Here is a tiny trained network, its code and every weight. The questions are about switching its units off for an input and a target symbol, where a switched-off unit gives its printed mean instead of its output.

import numpy as np


def w(rows, s, z=0):
    codes = np.array(rows[::2]) - 128.0
    scale = np.full(codes.shape[1], s)
    scale[-1] = z or s
    return codes * scale


def f(y):
    return y / 2 * (1 + np.tanh(0.7978845608 * (y + 0.044715 * y**3)))


def softmax(a):
    e = np.exp(a - a.max(-1, keepdims=True))
    return e / e.sum(-1, keepdims=True)


def log_softmax(a):
    a = a - a.max(-1, keepdims=True)
    return a - np.log(np.exp(a).sum(-1, keepdims=True))


def net(x, mask):
    ids = ['ΔΘαβγεζηξψ'.index(c) for c in x.split()]
    T = len(ids)
    res = E[ids] + P[:T]
    u = 0
    for l in range(2):
        r = res
        for j in range(2):
            rows = slice(2 * j, 2 * j + 2)
            q, k, v = (r @ M[l][rows].T for M in (Q, K, V))
            z = softmax(np.where(np.tri(T) > 0, q @ k.T / 2**0.5, -1e9)) @ v
            o = O[l][rows]
            res = res + np.where(mask[u + j], z, o[:, -1]) @ o[:, :-1]
        u += 2
        y = f(res @ A[l][:, :-1].T + A[l][:, -1])
        res = res + np.where(mask[u : u + 4], y, B[l][:, -1]) @ B[l][:, :-1]
        u += 4
    return log_softmax(res[-1] @ U[:, :-1].T + U[:, -1])


Q, K, V, O, A, B = {}, {}, {}, {}, {}, {}
E = w([
[152,62,193,177,49,66],'Δ',
[114,67,8,246,123,65],'Θ',
[79,37,92,107,122,203],'α',
[160,106,121,85,32,126],'β',
[85,26,165,156,111,125],'γ',
[182,167,91,114,146,224],'ε',
[159,147,200,108,202,235],'ζ',
[157,226,160,151,117,135],'η',
[51,169,202,99,156,183],'ξ',
[57,184,112,72,91,138],'ψ',
],0.015)
P = w([
[103,95,183,184,50,121],'0',
[115,104,148,119,102,84],'1',
[87,158,149,203,46,195],'2',
[115,143,118,98,139,80],'3',
[76,197,107,185,65,233],'4',
[103,184,85,89,177,81],'5',
[68,219,72,146,78,254],'6',
[104,203,75,63,186,88],'7',
],0.0069)
Q[0] = w([
[144,98,159,127,107,132],'0.h1',
[139,116,153,126,133,98],'0.h1',
[187,74,78,130,167,105],'0.h2',
[145,63,72,58,173,7],'0.h2',
],0.018)
K[0] = w([
[155,88,149,131,110,112],'0.h1',
[152,122,139,120,128,94],'0.h1',
[161,27,112,211,123,128],'0.h2',
[129,6,147,170,70,80],'0.h2',
],0.016)
V[0] = w([
[203,97,119,145,108,196],'0.h1',
[118,77,143,142,105,129],'0.h1',
[88,254,188,128,185,97],'0.h2',
[232,120,161,169,189,146],'0.h2',
],0.0075)
O[0] = w([
[69,182,127,129,111,101,179],'0.h1',
[95,89,145,121,69,168,250],'0.h1',
[82,255,158,242,63,183,70],'0.h2',
[207,43,172,157,103,207,35],'0.h2',
],0.008,0.0026)
A[0] = w([
[183,147,249,93,192,14,179],'0.n1',
[252,211,134,130,151,96,195],'0.n2',
[93,175,255,70,202,221,3],'0.n3',
[207,241,208,128,56,168,134],'0.n4',
],0.0061,0.0038)
B[0] = w([
[167,149,247,174,111,95,143],'0.n1',
[132,126,115,107,101,187,152],'0.n2',
[162,124,172,154,166,92,164],'0.n3',
[94,92,133,145,160,151,255],'0.n4',
],0.015,0.0059)
Q[1] = w([
[78,108,82,202,3,138],'1.h1',
[127,141,180,103,133,138],'1.h1',
[155,133,105,103,145,51],'1.h2',
[197,117,148,133,153,68],'1.h2',
],0.018)
K[1] = w([
[176,221,40,190,242,134],'1.h1',
[161,149,255,88,10,104],'1.h1',
[97,13,100,167,18,9],'1.h2',
[154,13,156,219,55,68],'1.h2',
],0.0076)
V[1] = w([
[203,104,34,193,176,85],'1.h1',
[111,122,92,228,152,27],'1.h1',
[202,170,111,117,167,210],'1.h2',
[89,133,71,113,2,133],'1.h2',
],0.0079)
O[1] = w([
[137,42,86,205,75,91,12],'1.h1',
[72,76,154,194,75,54,183],'1.h1',
[147,67,98,116,84,254,2],'1.h2',
[197,187,72,220,189,106,94],'1.h2',
],0.0094,0.0034)
A[1] = w([
[161,111,128,103,100,192,250],'1.n1',
[159,29,100,113,187,179,180],'1.n2',
[188,138,76,123,80,66,220],'1.n3',
[114,89,147,148,248,145,70],'1.n4',
],0.011,0.0021)
B[1] = w([
[205,51,146,193,212,82,253],'1.n1',
[168,191,63,111,18,60,217],'1.n2',
[138,146,213,70,24,255,216],'1.n3',
[66,55,68,70,60,106,189],'1.n4',
],0.0076,0.011)
U = w([
[213,134,223,184,160,87,23],'Δ',
[123,118,104,177,61,117,100],'Θ',
[103,108,16,46,102,139,109],'α',
[192,194,144,36,61,150,101],'β',
[132,40,106,133,255,39,255],'γ',
[243,118,78,161,155,100,232],'ε',
[162,34,145,47,131,172,14],'ζ',
[165,109,189,208,215,180,198],'η',
[44,123,127,65,99,178,29],'ξ',
[137,199,83,189,141,97,207],'ψ',
],0.006,0.0045)

Each question gives the input, a string of symbols that net reads in full, and the target symbol t.
The units are the heads (2 rows each of Q, K, V and O) and the neurons (one row each of A and B). Each row of codes is followed by its name. A weight is (code - 128) times the scale printed after its matrix; where a second scale follows, it is the last column's (O, A, B and U).
mask holds one flag per unit, layer by layer, with each layer's heads first. A switched-off unit (its flag False) gives its mean, the last column of its rows in O or B, instead of its output. The means were averaged over made-up inputs and are rounded, as every weight is.
A unit's drop is (log p(t) with every unit on - log p(t) with that unit switched off) / (log p(t) with every unit on - log p(t) with every unit switched off).
The circuit of an input: a set's keep is (log p(t) with only the set's units on - log p(t) with every unit switched off) / (log p(t) with every unit on - log p(t) with every unit switched off). Starting from all 12 units, units are removed one at a time, each time the one whose removal leaves the highest keep (on an exact tie, the one counted first), for as long as the keep stays at least 0.8.
units of the circuit, in order: the units of the circuit, biggest drop first
unit that matters most: the unit with the biggest drop
k most important neurons: the k neurons with the biggest drops, biggest first
top k neurons in layer l: the k neurons of layer l with the biggest drops, biggest first
input γ γ Θ, target Θ: units of the circuit, in order => [1.h1]
input ξ β ξ β ζ β η Δ, target Δ: units of the circuit, in order => [0.n1; 1.n4]
input β Δ γ ψ β, target ψ: units of the circuit, in order => [0.h2; 1.h2]
input α η β γ β ζ β, target ζ: units of the circuit, in order => [1.h2; 1.n1]
input Δ η γ Θ ψ γ γ β, target β: top 2 neurons in layer 0 => [0.n4; 0.n3]
input γ ε γ ε ε ξ β, target ξ: units of the circuit, in order => [0.h2; 0.n3; 1.h2; 0.n4]
input η ξ γ, target ξ: units of the circuit, in order => [1.h2; 0.n3; 1.n1]
input ζ γ Θ β β, target Θ: 2 most important neurons => [1.n2; 0.n1]
input γ β γ, target γ: units of the circuit, in order => [0.h2; 1.n3]
input ξ η γ γ γ, target η: units of the circuit, in order => [0.h2; 0.n2; 1.h2; 1.n2]
input Θ γ Θ Θ ε ζ Δ, target ζ: 2 most important neurons => [0.n3; 1.n1]
input ψ α η ψ Δ Θ η, target η: 2 most important neurons => [1.n1; 0.n2]
input ξ ψ ε β γ α γ, target ε: top 3 neurons in layer 1 => [1.n1; 1.n3; 1.n2]
input β α ψ α α, target ψ: units of the circuit, in order => [1.h2; 0.h2]
input β ε β, target ε: 3 most important neurons => [1.n1; 1.n2; 1.n3]
input γ ε η ε ε ε α, target ε: top neuron in layer 1 => [1.n1]
input Θ ξ η ζ η γ γ, target η: 3 most important neurons => [1.n1; 0.n2; 1.n4]
input Δ ζ Δ ε ψ η β, target η: top 3 neurons in layer 1 => [1.n1; 1.n2; 1.n4]
input γ η γ η η ε Δ, target ε: 3 most important neurons => [1.n1; 1.n2; 0.n2]
input Δ α β γ γ Θ Δ, target Θ: unit that matters most => 1.h1
